Below is a small trained network, with its code and all its weights. Each question gives an input and a class and asks what happens when units are switched off, that is, made to give their printed mean instead of their output.

import numpy as np


def w(rows, s, z=0):
    codes = np.array(rows[::2]) - 128.0
    scale = np.full(codes.shape[1], s)
    scale[-1] = z or s
    return codes * scale


def f(y):
    return y / 2 * (1 + np.tanh(0.7978845608 * (y + 0.044715 * y**3)))


def log_softmax(a):
    a = a - a.max(-1, keepdims=True)
    return a - np.log(np.exp(a).sum(-1, keepdims=True))


def net(x, mask):
    res = np.array(x, float).reshape(1, 5) / 4 @ E
    y = f(res @ A[0][:, :-1].T + A[0][:, -1])
    res = res + np.where(mask, y, B[0][:, -1]) @ B[0][:, :-1]
    return log_softmax(res[-1] @ U[:, :-1].T + U[:, -1])


A, B = {}, {}
E = w([
[112,159,123,136,129,108,118,123,131,107,144,121],'x0',
[248,187,98,179,201,183,54,111,163,151,157,88],'x1',
[105,213,252,120,149,170,123,103,98,102,40,158],'x2',
[122,112,152,143,152,148,158,174,137,135,128,126],'x3',
[110,155,74,74,101,187,144,147,156,97,41,21],'x4',
],0.016)
A[0] = w([
[92,85,37,153,100,93,166,149,124,135,136,155,195],'n1',
[200,218,205,144,166,172,62,113,108,124,66,151,44],'n2',
[71,173,128,114,96,132,146,136,120,113,63,52,119],'n3',
[81,64,123,54,103,77,160,154,80,106,174,112,200],'n4',
[132,120,107,84,116,161,143,126,162,66,90,94,155],'n5',
[72,89,88,107,96,118,137,141,139,118,139,138,141],'n6',
[117,97,117,112,77,63,148,129,109,139,135,120,175],'n7',
[139,92,187,156,145,93,99,115,127,138,178,195,255],'n8',
[26,146,190,73,89,138,170,115,50,98,71,197,137],'n9',
[93,151,148,129,165,116,131,121,27,148,154,192,127],'n10',
[201,122,81,189,158,95,117,139,117,168,252,173,176],'n11',
[157,119,56,130,128,168,91,185,189,128,167,47,116],'n12',
],0.012,0.0096)
B[0] = w([
[87,134,132,135,185,155,126,81,173,131,73,123,206],'n1',
[61,119,108,148,161,126,189,162,212,119,96,123,210],'n2',
[144,112,164,69,144,166,109,179,105,120,78,132,186],'n3',
[79,128,125,161,115,147,131,124,199,136,92,130,210],'n4',
[117,113,110,119,157,146,134,141,87,108,87,101,175],'n5',
[50,150,125,107,138,178,169,136,125,143,105,102,176],'n6',
[87,147,135,102,134,110,162,134,170,125,133,149,181],'n7',
[118,122,137,188,101,55,124,139,167,113,139,249,225],'n8',
[208,83,145,119,114,82,109,154,76,70,132,167,240],'n9',
[123,164,87,153,88,101,151,117,138,119,177,122,185],'n10',
[153,111,190,100,197,138,62,146,79,147,100,188,252],'n11',
[150,171,105,123,142,143,130,71,75,170,147,81,207],'n12',
],0.015,0.031)
U = w([
[61,142,146,203,143,121,132,106,229,171,120,180,114],'0',
[173,108,190,75,157,148,46,160,43,144,92,180,167],'1',
[70,149,127,99,134,211,169,154,183,134,77,38,242],'2',
[177,186,81,128,133,185,101,54,50,201,170,17,2],'3',
[166,118,150,170,9,78,138,147,97,102,155,174,77],'4',
],0.011,0.0027)

Each question gives the input, the list of numbers given to net, and the class t.
The units are the neurons (one row each of A and B). Each row of codes is followed by its name. A weight is (code - 128) times the scale printed after its matrix; where a second scale follows, it is the last column's (A, B and U).
mask holds one flag per neuron, in row order. A switched-off neuron (its flag False) gives its mean, the last column of its row in B, instead of its output. The means were averaged over made-up inputs and are rounded, as every weight is.
A unit's drop is (log p(t) with every unit on - log p(t) with that unit switched off) / (log p(t) with every unit on - log p(t) with every unit switched off).
unit that matters most: the unit with the biggest drop
k most important neurons: the k neurons with the biggest drops, biggest first
drop when u is switched off: that unit's drop, to one decimal
input [-7,-6,4,-5,-2], class 4: unit that matters most -> n9
input [-7,7,2,-4,-4], class 0: 2 most important neurons -> n2; n9
input [5,2,4,7,1], class 2: 2 most important neurons -> n8; n11
input [-3,0,-7,3,2], class 2: 2 most important neurons -> n8; n1
input [-8,3,1,4,-4], class 0: 3 most important neurons -> n9; n3; n8
input [7,2,2,-6,1], class 2: 3 most important neurons -> n8; n11; n9
input [6,-4,-8,-5,1], class 2: 2 most important neurons -> n8; n6
input [7,-4,0,-6,4], class 2: 2 most important neurons -> n11; n8
input [-6,-7,1,8,-7], class 4: 2 most important neurons -> n9; n2
input [-2,8,2,-3,-3], class 0: 2 most important neurons -> n2; n9
input [3,0,1,-2,0], class 4: 2 most important neurons -> n11; n1
input [-6,5,-1,-3,1], class 3: 2 most important neurons -> n9; n8
input [-8,1,5,2,0], class 0: 2 most important neurons -> n2; n11
input [3,8,-8,7,0], class 1: 2 most important neurons -> n11; n10
input [-6,3,8,-3,-2], class 0: unit that matters most -> n2
input [-4,-3,-4,0,6], class 2: drop when n10 is switched off -> 0.0
input [4,7,-8,5,-2], class 1: drop when n11 is switched off -> 5.6
input [-3,5,-6,4,-6], class 1: drop when n11 is switched off -> 2.1
